Moves between items:
state | $ *
w231 | w977 w172
w554 | w888 w559
w655 | w255 w562
w708 | w277 w271
w81 | w321 w655
w140 | w845 w114
w733 | w27 w72
w911 | w704 w828
w87 | w72 w422
w144 | w761 w217
w271 | w773 w927
w887 | w798 w362
w673 | w684 w835
w195 | w503 w292
w697 | w570 w573
w374 | w911 w843
w30 | w411 w582
w473 | w640 w360
w835 | w644 w626
w646 | w626 w845
w704 | w828 w303
w255 | w562 w887
w986 | w217 w72
w141 | w199 w858
w411 | w582 w733
w943 | w109 w554
w785 | w898 w959
w303 | w533 w169
w566 | w190 w231
w253 | w673 w44
w828 | w303 w533
w432 | w724 w141
w61 | w431 w927
w582 | w75 w684
w888 | w559 w589
w644 | w176 w30
w371 | w764 w566
w764 | w193 w255
w27 | w626 w253
w640 | w862 w943
w730 | w845 w291
w446 | w324 w139
w431 | w193 w761
w461 | w708 w277
w357 | w686 w61
w571 | w976 w255
w497 | w87 w144
w324 | w139 w19
w251 | w497 w434
w224 | w125 w308
w768 | w686 w371
w291 | w140 w446
w308 | w566 w473
w503 | w782 w231
w626 | w139 w432
w806 | w440 w357
w10 | w731 w321
w133 | w412 w559
w858 | w733 w87
w109 | w554 w888
w125 | w81 w10
w959 | w959 w570
w684 | w835 w686
w533 | w562 w360
w976 | w768 w460
w843 | w559 w704
w362 | w761 w806
w176 | w30 w176
w798 | w362 w412
w434 | w144 w986
w199 | w986 w986
w686 | w61 w431
w72 | w422 w559
w570 | w195 w782
w360 | w571 w976
w193 | w412 w461
w321 | w655 w255
w977 | w977 w473
w761 | w806 w538
w41 | w785 w589
w314 | w374 w224
w139 | w19 w81
w169 | w360 w277
w573 | w314 w503
w460 | w81 w708
w292 | w253 w697
w114 | w27 w626
w277 | w271 w773
w412 | w360 w708
w706 | w646 w730
w422 | w195 w854
w44 | w114 w27
w562 | w10 w10
w172 | w473 w589
w19 | w446 w497
w538 | w706 w19
w217 | w673 w684
w862 | w943 w109
w731 | w538 w706
w845 | w291 w140
w190 | w231 w977
w927 | w254 w10
w440 | w357 w686
w782 | w943 w172
w559 | w589 w172
w773 | w133 w125
w254 | w10 w731
w7 | w308 w888
w854 | w292 w959
w75 | w44 w898
w724 | w141 w114
w898 | w7 w7
w589 | w314 w911

The rows follow the links: the fewer symbols apart two items are, the more alike their rows tend to be.

Some items and rows for them; each showing differs a little:
w706: (-16, -17, 21, -32, -19, 19, -6, 8, -32, 12, -19, -12, -8, 40, -33, -25, 2, 17, 17, 40, -37, -21, -8, 1, -15, -27, 7, -6, -13, -24, -3, 0, -11, 4, 2, 24, -16, 21, 0, 5, -28, -16, -13, -1, -28, 14, 24)
w704: (-7, 16, -15, 0, -4, -3, -34, -13, -7, -31, 0, 26, -15, -24, 18, 27, 17, 25, -14, 6, 8, 1, 42, 12, 33, -5, -9, 3, -18, 13, 0, -45, 14, -25, -23, 17, 7, 20, -18, 23, -7, 3, 29, 0, -20, -34, -14)
w434: (-6, 16, -23, 13, -26, 4, 3, 17, -23, 20, 4, 21, -4, -8, 9, 15, -51, 1, -4, -7, 20, -25, 0, -3, -34, 3, -11, 12, 16, 6, -46, -29, -8, 1, -11, -29, -5, -22, 0, 11, 4, 22, 42, -6, 39, -7, 5)
w254: (-27, -2, 26, -19, -15, -22, -24, 9, 5, 12, 0, -10, -8, 4, -14, -17, 3, 30, -28, 20, -47, 19, -39, 2, -22, -9, 0, 25, -11, -11, -18, -22, -8, 35, -4, 4, 3, -5, 5, -15, 7, -21, -26, -14, -11, 36, 23)
w503: (10, 39, 7, -6, 15, 17, 6, -7, 7, -35, 21, -41, 16, 15, -11, -25, 41, -21, 11, -28, 29, 9, -9, 0, -7, 37, 13, 3, 4, 43, 8, 0, -15, 5, 21, -10, -7, 29, -4, -8, -10, 28, -9, -7, 28, 11, 6)
w81: (-14, -7, 18, -7, -25, -11, -25, 15, 11, 4, -4, -1, -10, -17, -1, -17, -3, 30, -40, 18, -38, 25, -30, 13, -32, 25, -12, 28, -16, -12, -19, -12, -4, 41, -1, 3, 16, -10, 15, -9, 15, -3, -34, -16, -4, 36, 20)
w858: (26, -8, -9, 25, -13, 12, 14, 30, -11, 17, -8, 31, -17, -48, 8, 11, -31, -13, 17, 1, 32, -16, 8, 6, -24, 23, -20, -14, 15, 2, -23, 6, -9, -8, 9, -24, -10, -19, 12, 4, 11, 24, 34, 4, 30, -16, -20)
w172: (-4, 35, -9, -10, 20, 31, 15, -40, -10, -38, 6, -17, 22, 38, 11, -1, 15, -27, -4, -22, 23, 5, 33, -8, 7, 21, -6, 25, -2, 29, 23, 22, 13, -1, 0, 15, 27, 15, 9, 18, -2, 21, -18, 9, 17, -5, 11)
w324: (-25, 3, 5, -35, -39, 20, -15, 18, -30, 13, -12, 2, -5, 34, -26, -12, -16, 15, 3, 34, -34, -21, -8, 11, -42, -2, -5, 20, -12, -13, -27, -22, -12, 23, -16, 3, 1, 12, 5, 14, -22, 9, 2, -12, 11, 12, 28)
w761: (-29, 18, -16, 6, 0, -20, 2, -15, -21, 27, 20, -17, 13, 38, -6, -1, -34, 16, -1, -8, 7, -22, -21, -35, 0, -58, 25, -12, 22, -10, -28, -24, -7, -8, -3, -17, -17, -4, -16, -7, -9, -16, 22, 3, 0, 12, 20)
w461: (11, -14, 12, 34, 27, -25, 1, -4, 15, 14, -3, 6, -17, -59, 20, -1, -5, 23, -27, 1, -8, 32, -11, -18, 15, 0, -9, -13, 4, -19, -1, 34, 3, 7, 18, 10, 8, -21, 22, -20, 30, -22, -33, 15, -25, 21, -7)
w114: (35, -37, 14, 14, 1, 31, 19, 27, -13, 15, -26, 16, -16, -27, -12, -6, -1, -9, 34, 26, 9, -21, 16, 7, 5, 5, -2, -45, 0, -25, 13, 36, 0, -24, 21, 10, -22, 8, 8, 3, -8, -3, 2, 20, -19, -14, -23)
w446: (-21, -12, 10, -37, -37, 27, -8, 17, -33, 11, -20, 0, -8, 39, -31, -17, -11, 18, 7, 36, -33, -23, -3, 10, -35, -9, -3, 12, -11, -17, -18, -15, -12, 16, -9, 11, -7, 14, 3, 15, -24, 4, 0, -8, -1, 10, 29)
w255: (-17, 2, 6, 12, -15, -22, -31, 4, 12, 2, 5, -8, 2, -15, 10, -15, -1, 40, -49, 10, -23, 31, -35, 0, -19, 17, 2, 22, -10, -10, -15, -19, 5, 34, 3, 2, 13, -6, 9, -16, 20, -5, -36, -12, -12, 39, 19)
w360: (-7, 8, -7, 41, 10, -5, -26, -19, 6, -19, 1, 8, -3, -42, 40, 9, 7, 39, -54, 3, 7, 31, 20, 0, 23, 19, 1, -5, -16, -10, 7, 2, 23, 3, -4, 20, 20, 0, 6, 4, 19, -2, -34, 22, -30, 14, 1)
w589: (-6, 31, -2, -27, 27, -4, -7, -34, -3, -35, 5, 15, -10, -3, 10, 23, 26, -10, 9, -15, 2, 7, 42, -5, 30, -9, -27, 21, -6, 31, 11, -14, 9, -16, -17, 19, 29, 10, -5, 28, -6, 5, 19, -3, 4, -42, -7)
w440: (-18, 16, -16, 15, 14, -21, 10, -22, -10, 21, 22, -24, 19, 44, -2, 2, -17, 7, 4, -16, 11, -19, -16, -34, 22, -63, 33, -27, 20, -9, -2, -10, -2, -18, -1, -8, -20, 3, -21, -13, -9, -22, 16, 9, -13, 7, 8)
w828: (-8, 11, -13, 2, -3, -4, -35, -6, -1, -27, 2, 27, -18, -27, 21, 26, 15, 28, -18, 11, 7, 4, 39, 17, 33, -1, -9, 0, -18, 12, -1, -44, 12, -23, -27, 18, 10, 19, -19, 26, -4, 4, 25, 0, -20, -31, -12)
w199: (14, 0, -20, 32, -18, 10, 14, 24, -20, 20, -6, 28, -13, -38, 16, 15, -44, -2, 4, 0, 32, -19, 13, -2, -22, 17, -21, -7, 16, -5, -31, -1, -8, -6, -1, -24, -5, -23, 8, 10, 11, 27, 37, 7, 33, -10, -9)
w75: (35, -46, 11, -15, 5, -8, 19, 17, 39, 1, -11, 3, 9, 5, -15, 7, 24, -43, 38, -2, -8, 0, -4, 24, 16, 4, 9, -17, -4, -7, 49, 31, 9, -15, 8, -9, -8, -6, -11, -12, -3, -12, 0, -8, -11, -22, -37)
w140: (9, -27, 21, -14, 0, 36, 8, 10, -28, 9, -29, 2, -10, 19, -29, -20, 13, 6, 33, 39, -14, -24, 17, -2, 6, -18, 5, -31, -12, -27, 16, 23, -2, -18, 12, 30, -22, 27, 11, 8, -27, -10, -10, 20, -32, -3, 2)
w460: (0, -9, 13, 28, 2, -18, -15, 7, 17, 9, -3, 2, -11, -49, 18, -9, -4, 35, -43, 11, -16, 34, -24, 1, -8, 19, -8, 6, -12, -19, -9, 19, 6, 26, 7, 12, 17, -13, 21, -19, 24, -13, -42, 3, -21, 32, 6)

Each walk starts at a row. The symbols on each line, taken left to right, move it on to the next item.
Each answer is a row, close to the row of the item it stands for.
new walk
(-22, -5, 18, 5, 5, -40, -14, 0, 13, 22, 8, -15, -11, -15, -1, -13, -3, 37, -32, 7, -39, 22, -45, -15, -4, -25, 7, 6, 1, -19, -18, -8, -6, 26, 8, 1, 4, -11, 5, -25, 15, -30, -29, -7, -21, 40, 18)
* $ * * * $ * $: (42, -39, 10, 16, 0, 21, 20, 36, 4, 16, -22, 16, -12, -35, -11, -3, 2, -19, 36, 13, 16, -15, 11, 13, 5, 13, 0, -43, 3, -12, 16, 29, -4, -26, 18, -4, -26, 1, 5, -7, -3, 1, 11, 10, -6, -15, -31)
$ $ $ $ $ * $ *: (-19, -11, 10, -33, -42, 21, -16, 23, -26, 14, -18, 7, -6, 25, -27, -15, -12, 19, 1, 37, -36, -19, -15, 13, -42, 7, -6, 18, -17, -15, -25, -17, -11, 23, -5, 1, -3, 4, 8, 10, -15, 9, -1, -10, 4, 16, 28)
new walk
(0, 0, -1, 34, 14, -13, -26, -7, 11, -17, -5, 25, -25, -57, 33, 18, 8, 38, -40, 10, 5, 25, 25, 4, 34, 7, -14, -8, -13, -4, 5, -15, 14, -11, -10, 25, 15, 3, 0, 9, 16, -9, -8, 11, -30, -6, -15)
$ $ * $ *: (-21, -3, 18, -13, -21, -21, -30, 7, 10, 5, -1, -4, -9, -11, -6, -16, 7, 35, -34, 17, -44, 26, -33, 8, -22, 7, -5, 31, -17, -8, -20, -25, -3, 38, -6, 3, 10, -8, 8, -13, 11, -8, -27, -20, -10, 33, 22)
$ * * * $ $: (2, -24, 22, -19, -6, 38, 7, 8, -29, 5, -28, -3, -10, 24, -30, -18, 12, 6, 28, 40, -16, -26, 14, 1, 6, -22, 7, -28, -14, -25, 15, 16, -6, -15, 10, 30, -21, 29, 6, 10, -27, -10, -12, 16, -33, -2, 7)
new walk
(-6, 18, -15, 6, 15, 37, 18, -36, -3, -26, -5, -19, 27, 44, 14, -2, 1, -18, -27, -14, 23, 11, 26, -6, -1, 29, 8, 15, -2, 6, 25, 39, 14, 8, -4, 11, 28, 8, 16, 13, 4, 13, -32, 16, 6, 15, 17)
* $ $ $ * $: (-6, 6, -8, 41, 0, -7, -7, -12, 9, -1, 9, -29, 16, 1, 19, -18, -11, 33, -50, -7, 11, 22, -21, -13, 1, 12, 25, -8, -2, -15, 5, 16, 7, 15, 13, 7, 5, -3, 8, -22, 20, -9, -49, 11, -21, 47, 15)
$ * $ * $: (6, -11, 19, 22, 21, -25, -3, 0, 20, 8, -6, 13, -22, -65, 19, -1, 2, 21, -29, 4, -19, 37, -15, -10, 8, 5, -18, 4, -5, -18, -5, 23, 5, 17, 13, 14, 17, -19, 25, -15, 29, -18, -33, 9, -19, 15, -4)
new walk
(3, 34, 13, -31, 35, 4, 25, -27, 5, -22, 11, -28, 7, 21, -11, -14, 37, -43, 25, -35, 3, 12, -2, -13, -3, 15, -10, 27, 10, 39, 9, 21, -10, 13, 10, -3, 17, 8, 11, 2, -6, 12, -5, -4, 32, -6, 9)
* * $ * *: (1, 20, -13, 4, 11, 35, 11, -32, 0, -36, 0, -28, 31, 45, 11, -8, 15, -16, -17, -18, 24, 9, 22, -2, 4, 35, 14, 10, -4, 9, 32, 33, 14, 7, 1, 16, 20, 15, 8, 7, 1, 14, -40, 11, 2, 17, 11)
* * * $ $ * $ $: (4, -1, 7, 38, 28, -30, -4, -14, 8, 13, 3, 6, -9, -52, 27, 0, -5, 29, -33, -7, -5, 24, -14, -23, 18, -13, -5, -10, 4, -19, -7, 26, 14, 7, 18, 10, 13, -18, 15, -17, 28, -23, -33, 18, -29, 18, -4)
new walk
(40, -30, -7, 15, -21, 7, 16, 42, 11, 20, -13, 28, -7, -40, 1, 13, -18, -27, 25, 1, 22, -16, 5, 26, -15, 27, -13, -14, 9, -4, 1, 11, -1, -15, 7, -22, -11, -24, 1, 0, 6, 16, 26, -2, 21, -22, -30)
$ * * * *: (45, -26, 14, 13, 3, 3, 15, 37, 16, 8, -6, 0, -7, -36, -16, -7, 24, -26, 46, -1, 16, -9, -11, 16, 6, 13, 5, -41, 8, 4, 12, 14, -10, -24, 25, -20, -33, 6, -7, -17, -5, 8, 18, 3, 6, -14, -36)
* $ * * $ $: (27, -14, -7, 36, -8, 19, 22, 29, -19, 18, -19, 31, -18, -50, 13, 6, -34, -6, 13, 8, 32, -16, 18, 2, -14, 18, -19, -23, 11, -10, -18, 17, -5, -17, 10, -9, -14, -17, 16, 7, 9, 17, 24, 14, 18, -8, -16)
new walk
(3, 18, -21, 19, -7, 39, 8, -20, -9, -27, 9, -34, 38, 44, 14, -18, 1, -2, -20, -10, 36, 1, 12, 5, -4, 36, 26, -5, -5, 4, 22, 24, 11, 0, 9, 5, 5, 18, 5, 3, -5, 19, -37, 13, -1, 25, 15)
$ * * $ * $ *: (-7, 10, 3, -40, 34, -7, 24, -35, -2, -8, -7, 10, -7, 14, 1, 20, 2, -39, 14, -18, -19, 6, 27, -18, 12, -21, -35, 35, 6, 11, 10, 32, 5, 2, -12, 12, 38, -17, 17, 22, 7, -9, 8, 6, 14, -28, 0)
$ $ * $ * * * $: (6, -11, 17, 26, 22, -27, -4, 1, 18, 11, -4, 9, -21, -61, 18, -2, 1, 21, -28, 3, -20, 32, -18, -10, 9, 1, -15, -5, -2, -17, -6, 27, 4, 15, 18, 10, 9, -20, 23, -20, 31, -23, -33, 7, -22, 19, -7)
new walk
(11, 12, -8, 12, -19, 2, 6, 30, -11, 11, 2, 21, -15, -36, 2, 4, -27, -12, 16, -8, 23, -17, -7, 0, -34, 20, -21, 5, 17, 19, -42, -21, -20, 1, 4, -27, -10, -16, 5, 5, 8, 28, 41, -8, 48, -10, -6)
* $ $ $ * $ * $: (-5, 5, -2, 36, -4, -11, -33, -8, 10, -8, 3, -5, 5, -32, 30, -6, -3, 45, -53, 5, -7, 29, -12, 3, 3, 23, 1, 6, -14, -15, -3, 3, 15, 20, 6, 13, 17, -9, 9, -10, 27, -2, -44, 6, -26, 33, 7)
$ $ $ * $ * $: (8, -12, 15, 34, 21, -25, 0, 1, 18, 13, -5, 10, -19, -61, 18, -2, -2, 21, -29, 1, -9, 34, -15, -16, 10, 2, -13, -11, -2, -20, -2, 27, 3, 9, 18, 11, 12, -20, 25, -17, 28, -22, -34, 15, -21, 19, -5)
new walk
(-6, 11, -12, 12, -4, -3, -36, -9, 2, -25, 0, 26, -16, -39, 27, 25, 12, 34, -21, 9, 8, 7, 39, 17, 35, 0, -8, -5, -21, 8, 2, -45, 14, -19, -21, 21, 7, 16, -17, 22, -3, 3, 18, 3, -22, -26, -13)
* * $ * $ * $: (-36, 2, 8, -31, -28, 3, -11, 8, -28, 20, -5, -11, -2, 51, -28, -18, -12, 22, 0, 28, -32, -22, -20, -8, -28, -34, 10, 12, -7, -13, -26, -26, -16, 15, -10, 0, -14, 13, -3, 5, -20, -11, 3, -7, -3, 20, 36)
* $ * $ $ * $: (-24, 1, 4, -31, -42, 19, -16, 16, -30, 16, -6, 0, -4, 35, -23, -13, -19, 16, -1, 26, -26, -25, -14, 6, -43, -7, -5, 19, -8, -8, -34, -30, -13, 21, -14, -7, -3, 7, 0, 16, -17, 12, 14, -9, 18, 10, 34)
new walk
(-2, 0, -5, 44, 2, -9, -17, -12, 15, -4, 3, -8, 7, -28, 32, -7, -5, 40, -54, 2, 5, 29, -10, -4, 12, 17, 13, -10, -9, -18, 4, 12, 16, 15, 9, 10, 9, -2, 10, -15, 24, -8, -47, 17, -29, 35, 6)
* $ $ $ * $ * $: (-20, -2, 13, -3, -24, -18, -33, 10, 10, 2, -1, -1, -5, -19, 3, -15, 5, 33, -43, 15, -37, 28, -33, 12, -25, 24, -5, 29, -18, -7, -18, -22, 0, 38, -5, -1, 16, -8, 9, -11, 18, -2, -31, -17, -4, 37, 20)
* * * $ * $ * * *: (-32, 14, -3, 25, 5, -37, -10, -16, -1, 24, 19, -22, 8, 10, 10, -7, -22, 36, -33, -9, -6, 9, -38, -34, 2, -42, 22, 0, 12, -13, -20, -17, -3, 10, 4, -6, -11, -10, -4, -22, 11, -24, -11, 2, -14, 33, 22)
